Here is a tiny trained network, its code and every weight. The questions are about switching its units off for an input and a target symbol, where a switched-off unit gives its printed mean instead of its output.

import numpy as np


def w(rows, s, z=0):
    codes = np.array(rows[::2]) - 128.0
    scale = np.full(codes.shape[1], s)
    scale[-1] = z or s
    return codes * scale


def norm(h):
    return h / np.sqrt((h * h).mean(-1, keepdims=True) + 1e-5)


def f(y):
    return y / 2 * (1 + np.tanh(0.7978845608 * (y + 0.044715 * y**3)))


def softmax(a):
    e = np.exp(a - a.max(-1, keepdims=True))
    return e / e.sum(-1, keepdims=True)


def log_softmax(a):
    a = a - a.max(-1, keepdims=True)
    return a - np.log(np.exp(a).sum(-1, keepdims=True))


def net(x, mask):
    ids = ['ΓΦΩαδεζηλξτψ'.index(c) for c in x.split()]
    T = len(ids)
    res = E[ids] + P[:T]
    u = 0
    for l in range(2):
        q, k, v = (norm(res) @ M[l].T for M in (Q, K, V))
        z = softmax(np.where(np.tri(T) > 0, q @ k.T / 2**0.5, -1e9)) @ v
        res = res + np.where(mask[u], z, O[l][:, -1]) @ O[l][:, :-1]
        u += 1
        y = f(norm(res) @ A[l][:, :-1].T + A[l][:, -1])
        res = res + np.where(mask[u : u + 16], y, B[l][:, -1]) @ B[l][:, :-1]
        u += 16
    return log_softmax(norm(res)[-1] @ U[:, :-1].T + U[:, -1])


Q, K, V, O, A, B = {}, {}, {}, {}, {}, {}
E = w([
[20,182,131,125,128],'Γ',
[55,217,130,110,109],'Φ',
[246,95,123,128,96],'Ω',
[44,27,160,167,123],'α',
[194,2,148,157,101],'δ',
[2,144,113,136,160],'ε',
[188,166,149,90,75],'ζ',
[4,137,107,139,168],'η',
[199,173,133,94,83],'λ',
[9,156,118,134,149],'ξ',
[156,79,64,143,197],'τ',
[204,168,129,97,90],'ψ',
],0.0063)
P = w([
[145,110,118,1,132],'0',
[142,141,153,42,186],'1',
[117,151,56,123,98],'2',
[115,103,83,52,93],'3',
[133,179,183,137,205],'4',
[102,173,84,205,103],'5',
[89,125,59,118,66],'6',
[106,179,174,188,177],'7',
[79,180,135,229,137],'8',
],0.007)
Q[0] = w([
[126,114,48,218,20],'L0H1',
[190,124,211,251,153],'L0H1',
],0.025)
K[0] = w([
[102,128,43,191,38],'L0H1',
[140,182,176,253,167],'L0H1',
],0.028)
V[0] = w([
[254,101,114,153,70],'L0H1',
[118,20,45,199,243],'L0H1',
],0.0094)
O[0] = w([
[145,158,196,157,213,251],'L0H1',
[140,90,131,9,151,11],'L0H1',
],0.011,0.003)
A[0] = w([
[111,4,194,158,116,116],'L0N1',
[150,130,90,108,165,103],'L0N2',
[148,116,155,127,96,89],'L0N3',
[112,126,128,138,137,30],'L0N4',
[111,119,144,134,123,75],'L0N5',
[115,116,154,141,115,78],'L0N6',
[142,120,164,151,124,42],'L0N7',
[156,119,147,103,114,81],'L0N8',
[152,107,157,131,91,88],'L0N9',
[217,56,165,139,120,25],'L0N10',
[215,179,144,108,89,93],'L0N11',
[98,161,145,128,155,2],'L0N12',
[97,106,162,145,114,65],'L0N13',
[115,133,164,108,122,36],'L0N14',
[186,93,98,160,138,162],'L0N15',
[126,166,98,97,142,122],'L0N16',
],0.025,0.0035)
B[0] = w([
[49,61,70,155,187,173],'L0N1',
[153,101,98,115,173,205],'L0N2',
[156,148,127,156,163,102],'L0N3',
[149,128,129,144,119,116],'L0N4',
[143,120,120,142,104,114],'L0N5',
[177,128,87,126,106,136],'L0N6',
[123,151,113,69,101,254],'L0N7',
[159,161,144,159,155,164],'L0N8',
[160,150,133,155,170,102],'L0N9',
[185,58,253,163,97,240],'L0N10',
[43,227,93,148,145,214],'L0N11',
[126,77,187,152,118,236],'L0N12',
[170,121,101,145,87,138],'L0N13',
[104,109,123,145,157,122],'L0N14',
[121,124,163,51,156,189],'L0N15',
[122,79,138,89,102,190],'L0N16',
],0.028,0.0034)
Q[1] = w([
[109,159,10,178,15],'L1H1',
[82,51,69,60,169],'L1H1',
],0.013)
K[1] = w([
[99,165,18,149,29],'L1H1',
[115,9,67,118,141],'L1H1',
],0.014)
V[1] = w([
[193,111,167,78,29],'L1H1',
[252,94,234,144,12],'L1H1',
],0.011)
O[1] = w([
[109,215,202,26,190,254],'L1H1',
[40,254,155,86,212,185],'L1H1',
],0.0056,0.00038)
A[1] = w([
[132,206,97,162,97,92],'L1N1',
[133,87,166,118,128,50],'L1N2',
[109,174,102,107,100,112],'L1N3',
[189,154,87,62,202,48],'L1N4',
[237,119,144,160,102,2],'L1N5',
[116,217,70,175,251,27],'L1N6',
[136,163,106,132,128,91],'L1N7',
[110,211,107,89,173,67],'L1N8',
[145,70,116,167,134,89],'L1N9',
[99,128,59,184,175,142],'L1N10',
[180,183,169,155,146,129],'L1N11',
[130,139,170,109,158,41],'L1N12',
[210,172,50,155,127,33],'L1N13',
[197,100,134,149,156,77],'L1N14',
[161,191,197,132,105,74],'L1N15',
[190,160,133,206,90,36],'L1N16',
],0.02,0.0046)
B[1] = w([
[148,89,109,177,189,254],'L1N1',
[144,129,113,163,167,168],'L1N2',
[146,170,116,114,123,205],'L1N3',
[70,94,144,25,185,168],'L1N4',
[117,62,135,138,45,141],'L1N5',
[178,151,3,209,161,165],'L1N6',
[116,143,116,131,136,149],'L1N7',
[106,80,85,185,142,177],'L1N8',
[156,102,128,141,105,165],'L1N9',
[178,111,133,85,76,160],'L1N10',
[189,126,116,120,112,213],'L1N11',
[161,120,127,135,104,173],'L1N12',
[129,189,195,82,150,163],'L1N13',
[63,152,121,126,145,151],'L1N14',
[185,156,171,84,129,244],'L1N15',
[38,172,162,132,122,218],'L1N16',
],0.04,0.009)
U = w([
[188,145,17,193,189,176],'Γ',
[65,232,165,176,207,107],'Φ',
[252,155,213,100,119,153],'Ω',
[196,8,54,128,61,129],'α',
[134,2,203,229,211,2],'δ',
[115,171,84,79,72,110],'ε',
[77,123,178,183,75,134],'ζ',
[122,157,87,73,78,125],'η',
[81,115,166,182,73,135],'λ',
[123,178,64,91,74,130],'ξ',
[89,76,114,25,226,135],'τ',
[89,115,155,175,74,126],'ψ',
],0.0093,0.0038)

Each question gives the input, a string of symbols that net reads in full, and the target symbol t.
The units are the heads (2 rows each of Q, K, V and O) and the neurons (one row each of A and B). Each row of codes is followed by its name. A weight is (code - 128) times the scale printed after its matrix; where a second scale follows, it is the last column's (O, A, B and U).
mask holds one flag per unit, layer by layer, with each layer's heads first. A switched-off unit (its flag False) gives its mean, the last column of its rows in O or B, instead of its output. The means were averaged over made-up inputs and are rounded, as every weight is.
A unit's drop is (log p(t) with every unit on - log p(t) with that unit switched off) / (log p(t) with every unit on - log p(t) with every unit switched off).
The circuit of an input: a set's keep is (log p(t) with only the set's units on - log p(t) with every unit switched off) / (log p(t) with every unit on - log p(t) with every unit switched off). Starting from the 12 units with the biggest drops (on a tie, the unit counted first), units are removed one at a time, each time the one whose removal leaves the highest keep (on an exact tie, the one counted first), for as long as the keep stays at least 0.8.
circuit, biggest first: the units of the circuit, biggest drop first
most important unit: the unit with the biggest drop
k most important neurons: the k neurons with the biggest drops, biggest first
k most important neurons of layer l: the k neurons of layer l with the biggest drops, biggest first
input ψ Ω δ ξ Φ ξ Γ, target ξ: circuit, biggest first	[L0H1, L1N1]
input Γ ζ τ τ Φ, target ζ: most important unit	L0H1
input Φ ψ δ, target δ: circuit, biggest first	[L0N1, L0N10]
input ψ τ τ α δ, target δ: circuit, biggest first	[L0N10, L0N1]
input ζ Ω δ Φ ε Φ, target δ: circuit, biggest first	[L0N12, L0H1, L1N15, L0N14]
input Γ Ω Φ ζ Γ ε Γ ξ, target Γ: circuit, biggest first	[L0H1, L0N15]
input Φ α η Φ τ ζ, target Γ: 2 most important neurons	[L1N6, L0N1]
input ζ η Φ τ Ω Γ ζ δ Γ, target Γ: 2 most important neurons	[L0N1, L0N10]
input Φ τ Γ, target Φ: 2 most important neurons of layer 1	[L1N1, L1N16]
input δ τ λ, target Γ: 2 most important neurons	[L1N6, L1N1]
input Ω δ Ω τ τ η, target Ω: 2 most important neurons	[L0N12, L0N11]
input ζ Γ Ω ζ ζ ε, target Ω: 4 most important neurons	[L0N12, L0N10, L0N11, L0N1]
input Γ η Φ ξ, target Γ: 3 most important neurons	[L0N1, L1N1, L1N16]
input δ α δ τ η Γ ψ, target Γ: 2 most important neurons of layer 0	[L0N1, L0N2]
input Φ Ω Ω Ω ζ ζ Φ ξ ε, target ζ: most important neuron	[L1N16]
input Ω Ω Γ τ ζ Γ ε δ η, target Γ: 2 most important neurons of layer 1	[L1N16, L1N1]
input Ω Φ ζ, target Γ: 3 most important neurons	[L0N1, L1N6, L1N1]
input Γ τ ζ ξ η Γ, target ζ: 4 most important neurons	[L0N11, L1N16, L0N10, L1N5]
input δ Ω ζ Φ τ ξ, target ζ: 4 most important neurons	[L0N11, L1N16, L0N10, L1N5]
input Φ ψ λ, target Γ: most important unit	L0N10
input Φ ε ζ Ω ζ α η ε, target ζ: 2 most important neurons	[L1N16, L0N11]
input ξ Γ ξ ξ Φ, target Γ: 3 most important neurons	[L0N10, L0N1, L1N16]
input Γ Ω ε Φ λ Ω ξ λ η, target Ω: 4 most important neurons	[L0N12, L0N10, L0N11, L0N1]
input Ω ζ ζ, target Φ: 2 most important neurons of layer 0	[L0N11, L0N10]
input Γ ε Ω ε, target Γ: 2 most important neurons of layer 0	[L0N1, L0N10]
input τ Γ δ ζ Ω τ Ω ζ, target Φ: 3 most important neurons of layer 0	[L0N10, L0N11, L0N16]
